Below are the code and all the weights of a small trained network. Each question names an input and a target symbol and asks about switching units off, where a switched-off unit gives its printed mean instead of its output.

import numpy as np


def w(rows, s, z=0):
    codes = np.array(rows[::2]) - 128.0
    scale = np.full(codes.shape[1], s)
    scale[-1] = z or s
    return codes * scale


def norm(h):
    return h / np.sqrt((h * h).mean(-1, keepdims=True) + 1e-5)


def f(y):
    return np.maximum(y, 0)


def softmax(a):
    e = np.exp(a - a.max(-1, keepdims=True))
    return e / e.sum(-1, keepdims=True)


def log_softmax(a):
    a = a - a.max(-1, keepdims=True)
    return a - np.log(np.exp(a).sum(-1, keepdims=True))


def net(x, mask):
    ids = ['βγηλψω'.index(c) for c in x.split()]
    T = len(ids)
    res = E[ids] + P[:T]
    q, k, v = (norm(res) @ M[0].T for M in (Q, K, V))
    z = softmax(np.where(np.tri(T) > 0, q @ k.T / 4**0.5, -1e9)) @ v
    res = res + np.where(mask[0], z, O[0][:, -1]) @ O[0][:, :-1]
    y = f(norm(res) @ A[0][:, :-1].T + A[0][:, -1])
    res = res + np.where(mask[1:13], y, B[0][:, -1]) @ B[0][:, :-1]
    return log_softmax(norm(res)[-1] @ U[:, :-1].T + U[:, -1])


Q, K, V, O, A, B = {}, {}, {}, {}, {}, {}
E = w([
[111,158,132,148],'β',
[138,55,9,120],'γ',
[73,235,185,154],'η',
[135,40,40,94],'λ',
[82,187,169,139],'ψ',
[181,154,165,64],'ω',
],0.014)
P = w([
[83,47,115,90],'0',
[118,115,228,237],'1',
[153,31,37,65],'2',
[61,110,154,103],'3',
[2,195,31,17],'4',
[98,179,116,151],'5',
[95,105,84,53],'6',
[72,142,101,160],'7',
],0.0072)
Q[0] = w([
[2,160,182,66],'h0',
[94,149,146,113],'h0',
[194,91,109,87],'h0',
[166,66,219,101],'h0',
],0.0099)
K[0] = w([
[219,169,235,183],'h0',
[205,178,171,170],'h0',
[88,128,186,58],'h0',
[90,126,77,3],'h0',
],0.0064)
V[0] = w([
[136,195,195,124],'h0',
[99,101,184,115],'h0',
[137,131,186,151],'h0',
[9,70,148,176],'h0',
],0.013)
O[0] = w([
[109,68,36,164,253],'h0',
[135,90,205,220,232],'h0',
[254,75,175,189,179],'h0',
[67,144,202,98,119],'h0',
],0.0077,0.0039)
A[0] = w([
[112,149,216,122,173],'n0',
[111,60,241,88,99],'n1',
[82,100,113,222,136],'n2',
[244,104,78,77,253],'n3',
[160,59,236,249,207],'n4',
[126,154,167,112,60],'n5',
[56,212,102,52,118],'n6',
[57,1,84,46,204],'n7',
[155,47,162,122,127],'n8',
[212,133,99,149,79],'n9',
[103,106,101,70,95],'n10',
[50,133,165,159,157],'n11',
],0.0099,0.0034)
B[0] = w([
[231,151,120,218,170],'n0',
[205,106,138,162,172],'n1',
[53,233,75,201,188],'n2',
[79,155,119,166,254],'n3',
[42,180,92,86,232],'n4',
[171,156,104,133,135],'n5',
[36,107,134,148,177],'n6',
[205,217,176,175,238],'n7',
[95,188,141,137,169],'n8',
[121,1,143,25,175],'n9',
[136,187,113,105,163],'n10',
[177,19,26,89,183],'n11',
],0.0063,0.0091)
U = w([
[156,141,182,151,44],'β',
[65,179,137,98,173],'γ',
[113,121,95,113,70],'η',
[121,163,164,91,7],'λ',
[180,192,167,254,248],'ψ',
[213,122,20,154,126],'ω',
],0.0086,0.0019)

Each question gives the input, a string of symbols that net reads in full, and the target symbol t.
The units are the heads (4 rows each of Q, K, V and O) and the neurons (one row each of A and B). Each row of codes is followed by its name. A weight is (code - 128) times the scale printed after its matrix; where a second scale follows, it is the last column's (O, A, B and U).
mask holds one flag per unit, heads first, then neurons. A switched-off unit (its flag False) gives its mean, the last column of its rows in O or B, instead of its output. The means were averaged over made-up inputs and are rounded, as every weight is.
A unit's drop is (log p(t) with every unit on - log p(t) with that unit switched off) / (log p(t) with every unit on - log p(t) with every unit switched off).
The circuit of an input: a set's keep is (log p(t) with only the set's units on - log p(t) with every unit switched off) / (log p(t) with every unit on - log p(t) with every unit switched off). Starting from the 12 units with the biggest drops (on a tie, the unit counted first), units are removed one at a time, each time the one whose removal leaves the highest keep (on an exact tie, the one counted first), for as long as the keep stays at least 0.8.
units of the circuit, in order: the units of the circuit, biggest drop first
k most important neurons: the k neurons with the biggest drops, biggest first
drop of u: that unit's drop, to one decimal
input β β ω ψ ω ω ψ λ, target ψ: units of the circuit, in order : (n7 h0)
input η ψ ψ ω ψ λ ω ω, target η: units of the circuit, in order : (n9 n7)
input λ ω γ λ ψ ω, target γ: 2 most important neurons : (n7 n11)
input β ω ψ γ, target ψ: units of the circuit, in order : (n7 n4 h0)
input β ω λ ψ ψ ψ ω, target ψ: units of the circuit, in order : (n4 n3)
input ω ω λ γ, target ψ: units of the circuit, in order : (n7 n11)
input ω γ ω γ, target γ: 3 most important neurons : (n6 n0 n1)
input γ ω β, target γ: most important neuron : (n6)
input ψ ω ω, target ψ: drop of n4 : 0.2
input ψ γ λ λ λ, target γ: drop of h0 : 1.4
input ω ω ψ, target ω: drop of h0 : 0.9
input β ω ω λ, target ψ: drop of n7 : 1.7
